Below is a small trained network, with its code and all its weights. Each question gives an input and a class and asks what happens when units are switched off, that is, made to give their printed mean instead of their output.

import numpy as np


def w(rows, s, z=0):
    codes = np.array(rows[::2]) - 128.0
    scale = np.full(codes.shape[1], s)
    scale[-1] = z or s
    return codes * scale


def f(y):
    return np.maximum(y, 0)


def log_softmax(a):
    a = a - a.max(-1, keepdims=True)
    return a - np.log(np.exp(a).sum(-1, keepdims=True))


def net(x, mask):
    res = np.array(x, float).reshape(1, 5) / 4 @ E
    y = f(res @ A[0][:, :-1].T + A[0][:, -1])
    res = res + np.where(mask, y, B[0][:, -1]) @ B[0][:, :-1]
    return log_softmax(res[-1] @ U[:, :-1].T + U[:, -1])


A, B = {}, {}
E = w([
[128,131,126],'x0',
[117,58,3],'x1',
[244,177,99],'x2',
[78,234,89],'x3',
[124,127,127],'x4',
],0.0046)
A[0] = w([
[161,95,153,80],'n0',
[125,117,90,68],'n1',
[123,102,59,23],'n2',
[58,104,191,132],'n3',
[168,89,180,158],'n4',
[166,46,172,19],'n5',
[117,99,57,21],'n6',
[214,187,154,119],'n7',
[72,215,98,4],'n8',
[236,148,71,56],'n9',
[124,111,77,46],'n10',
[135,185,245,19],'n11',
[133,120,140,101],'n12',
[25,88,150,19],'n13',
[131,46,170,177],'n14',
[139,155,216,12],'n15',
[88,190,105,233],'n16',
],0.012,0.0039)
B[0] = w([
[98,182,143,151],'n0',
[118,141,99,142],'n1',
[91,146,62,157],'n2',
[98,66,171,217],'n3',
[158,179,154,200],'n4',
[45,247,124,167],'n5',
[78,138,68,159],'n6',
[88,72,175,212],'n7',
[48,253,162,175],'n8',
[11,107,177,198],'n9',
[119,130,81,147],'n10',
[80,135,14,214],'n11',
[123,138,123,131],'n12',
[18,93,163,184],'n13',
[157,202,149,220],'n14',
[90,132,43,174],'n15',
[168,199,171,253],'n16',
],0.034,0.0044)
U = w([
[95,130,5,111],'0',
[132,136,149,246],'1',
[130,142,151,218],'2',
[75,91,188,52],'3',
[138,206,157,26],'4',
[254,93,163,139],'5',
[219,41,81,89],'6',
[203,38,103,86],'7',
],0.0077,0.011)

Each question gives the input, the list of numbers given to net, and the class t.
The units are the neurons (one row each of A and B). Each row of codes is followed by its name. A weight is (code - 128) times the scale printed after its matrix; where a second scale follows, it is the last column's (A, B and U).
mask holds one flag per neuron, in row order. A switched-off neuron (its flag False) gives its mean, the last column of its row in B, instead of its output. The means were averaged over made-up inputs and are rounded, as every weight is.
A unit's drop is (log p(t) with every unit on - log p(t) with that unit switched off) / (log p(t) with every unit on - log p(t) with every unit switched off).
The circuit of an input: a set's keep is (log p(t) with only the set's units on - log p(t) with every unit switched off) / (log p(t) with every unit on - log p(t) with every unit switched off). Starting from the 12 units with the biggest drops (on a tie, the unit counted first), units are removed one at a time, each time the one whose removal leaves the highest keep (on an exact tie, the one counted first), for as long as the keep stays at least 0.8.
units of the circuit, in order: the units of the circuit, biggest drop first
unit that matters most: the unit with the biggest drop
top k neurons: the k neurons with the biggest drops, biggest first
drop of u: that unit's drop, to one decimal
input [2,-6,8,8,-6], class 3: unit that matters most -> n7
input [-4,-6,1,-8,-1], class 4: top 3 neurons -> n4, n14, n5
input [6,8,-4,-6,-8], class 0: units of the circuit, in order -> n6, n2
input [0,-3,-7,-8,-7], class 4: top 4 neurons -> n14, n5, n4, n7
input [4,-4,-5,-7,6], class 4: top 2 neurons -> n14, n5
input [-1,-4,0,-6,-3], class 4: units of the circuit, in order -> n14, n5
input [3,3,-8,-3,5], class 3: top 2 neurons -> n13, n3
input [2,8,-8,-6,5], class 0: top 3 neurons -> n6, n2, n16
input [-2,-8,4,-2,4], class 0: top 2 neurons -> n11, n15
input [-1,2,8,-1,4], class 3: top 2 neurons -> n9, n7
input [-2,3,1,8,-3], class 4: top 2 neurons -> n8, n16
input [-5,-4,-8,7,-5], class 3: top 2 neurons -> n13, n3
input [2,2,-6,8,1], class 4: top 3 neurons -> n8, n16, n7
input [-7,-4,8,-2,-2], class 3: unit that matters most -> n7
input [0,-6,7,-4,2], class 3: top 2 neurons -> n7, n9
input [1,3,7,-7,1], class 3: top 2 neurons -> n9, n16
input [-5,4,6,-8,-3], class 4: units of the circuit, in order -> n5, n14
input [6,-6,-3,-5,-6], class 0: top 2 neurons -> n11, n15
input [1,0,1,8,3], class 4: units of the circuit, in order -> n8, n16
input [7,-3,8,-7,-4], class 3: units of the circuit, in order -> n9
input [-7,7,7,-3,7], class 0: top 2 neurons -> n2, n6
input [1,4,-2,7,4], class 4: units of the circuit, in order -> n16, n8
input [-5,3,0,7,-3], class 4: drop of n8 -> 0.4
input [-2,-8,6,7,2], class 0: drop of n11 -> 1.5
input [6,5,-8,4,-7], class 3: drop of n13 -> 1.2
input [0,7,-4,0,0], class 0: drop of n10 -> 0.1
input [5,7,3,-7,-5], class 0: unit that matters most -> n16
